Below are the code and all the weights of a small trained network. Each question names an input and a class and asks about switching units off, where a switched-off unit gives its printed mean instead of its output.

import numpy as np


def w(rows, s, z=0):
    codes = np.array(rows[::2]) - 128.0
    scale = np.full(codes.shape[1], s)
    scale[-1] = z or s
    return codes * scale


def f(y):
    return np.maximum(y, 0)


def log_softmax(a):
    a = a - a.max(-1, keepdims=True)
    return a - np.log(np.exp(a).sum(-1, keepdims=True))


def net(x, mask):
    res = np.array(x, float).reshape(1, 7) / 4 @ E
    y = f(res @ A[0][:, :-1].T + A[0][:, -1])
    res = res + np.where(mask, y, B[0][:, -1]) @ B[0][:, :-1]
    return log_softmax(res[-1] @ U[:, :-1].T + U[:, -1])


A, B = {}, {}
E = w([
[42,45,11,241,113,152,8],'x0',
[116,120,118,131,123,110,145],'x1',
[134,131,127,128,133,136,124],'x2',
[211,79,233,214,20,46,68],'x3',
[110,107,116,134,120,102,160],'x4',
[88,253,87,250,2,228,217],'x5',
[126,136,127,123,127,128,123],'x6',
],0.0075)
A[0] = w([
[67,189,84,73,200,219,199,172],'neuron 1',
[216,119,177,209,36,26,69,191],'neuron 2',
[134,200,143,61,170,144,224,196],'neuron 3',
[191,195,194,32,92,94,213,255],'neuron 4',
[91,147,88,38,207,161,212,157],'neuron 5',
[83,57,105,204,73,56,24,136],'neuron 6',
[134,94,205,200,56,101,100,155],'neuron 7',
[200,31,93,29,189,78,67,234],'neuron 8',
[186,84,211,25,158,62,150,200],'neuron 9',
[53,64,23,213,152,135,33,211],'neuron 10',
[31,31,66,230,139,172,33,182],'neuron 11',
[50,99,34,189,234,207,41,235],'neuron 12',
[55,189,43,196,39,232,161,172],'neuron 13',
[134,202,148,225,12,255,234,218],'neuron 14',
[26,109,129,196,57,187,82,23],'neuron 15',
[78,73,42,92,216,140,218,164],'neuron 16',
],0.0076,0.0056)
B[0] = w([
[50,162,86,143,231,234,164,211],'neuron 1',
[185,101,211,229,26,32,66,222],'neuron 2',
[70,209,196,183,232,206,227,205],'neuron 3',
[197,70,246,130,150,149,235,234],'neuron 4',
[44,114,170,144,228,199,62,200],'neuron 5',
[100,36,155,206,98,82,22,206],'neuron 6',
[227,97,205,215,43,120,139,189],'neuron 7',
[89,21,178,57,228,108,41,228],'neuron 8',
[157,49,216,87,215,111,171,218],'neuron 9',
[61,136,39,71,41,99,31,235],'neuron 10',
[124,144,10,157,60,89,32,234],'neuron 11',
[76,94,13,25,103,135,69,232],'neuron 12',
[103,255,62,199,127,214,150,226],'neuron 13',
[186,211,101,240,39,217,230,248],'neuron 14',
[179,172,99,200,56,153,95,171],'neuron 15',
[97,195,56,44,233,172,83,195],'neuron 16',
],0.0071,0.016)
U = w([
[46,95,180,68,254,163,170,254],'0',
[86,213,130,162,187,202,255,100],'1',
[74,94,39,41,187,129,58,211],'2',
[44,224,31,135,81,175,137,74],'3',
[234,15,238,112,121,35,192,246],'4',
[194,191,241,207,33,107,244,109],'5',
[116,51,172,180,105,40,11,117],'6',
[179,189,129,253,44,110,75,12],'7',
],0.0074,0.0054)

Each question gives the input, the list of numbers given to net, and the class t.
The units are the neurons (one row each of A and B). Each row of codes is followed by its name. A weight is (code - 128) times the scale printed after its matrix; where a second scale follows, it is the last column's (A, B and U).
mask holds one flag per neuron, in row order. A switched-off neuron (its flag False) gives its mean, the last column of its row in B, instead of its output. The means were averaged over made-up inputs and are rounded, as every weight is.
A unit's drop is (log p(t) with every unit on - log p(t) with that unit switched off) / (log p(t) with every unit on - log p(t) with every unit switched off).
The circuit of an input: a set's keep is (log p(t) with only the set's units on - log p(t) with every unit switched off) / (log p(t) with every unit on - log p(t) with every unit switched off). Starting from the 12 units with the biggest drops (on a tie, the unit counted first), units are removed one at a time, each time the one whose removal leaves the highest keep (on an exact tie, the one counted first), for as long as the keep stays at least 0.8.
circuit, biggest first: the units of the circuit, biggest drop first
unit that matters most: the unit with the biggest drop
k most important neurons: the k neurons with the biggest drops, biggest first
drop when u is switched off: that unit's drop, to one decimal
input [2,5,6,-4,-1,0,6], class 2: 2 most important neurons -> (neuron 14; neuron 12)
input [-7,7,3,-7,0,0,-5], class 0: circuit, biggest first -> (neuron 5)
input [-2,-6,0,-6,-6,0,5], class 0: 3 most important neurons -> (neuron 14; neuron 5; neuron 13)
input [0,3,-8,0,3,-2,-6], class 0: 4 most important neurons -> (neuron 2; neuron 11; neuron 7; neuron 10)
input [-3,1,4,0,6,6,0], class 1: 2 most important neurons -> (neuron 2; neuron 13)
input [0,-8,7,7,-8,3,-2], class 5: 2 most important neurons -> (neuron 11; neuron 10)
input [-4,-8,3,-5,-2,0,2], class 0: 3 most important neurons -> (neuron 14; neuron 13; neuron 5)
input [-4,-1,-7,1,-2,-8,-6], class 4: 2 most important neurons -> (neuron 1; neuron 13)
input [-8,0,-5,0,-8,0,2], class 0: 4 most important neurons -> (neuron 13; neuron 2; neuron 3; neuron 9)
input [-2,1,4,-1,6,-4,8], class 0: drop when neuron 11 is switched off -> 0.0
input [-5,-3,4,1,4,-4,-3], class 4: drop when neuron 13 is switched off -> 0.2
input [-4,-6,-5,-1,-3,6,2], class 1: drop when neuron 2 is switched off -> 0.1
input [-3,6,-3,-5,8,0,3], class 0: drop when neuron 15 is switched off -> 0.1
input [-3,-6,-5,2,-3,1,-1], class 5: unit that matters most -> neuron 8
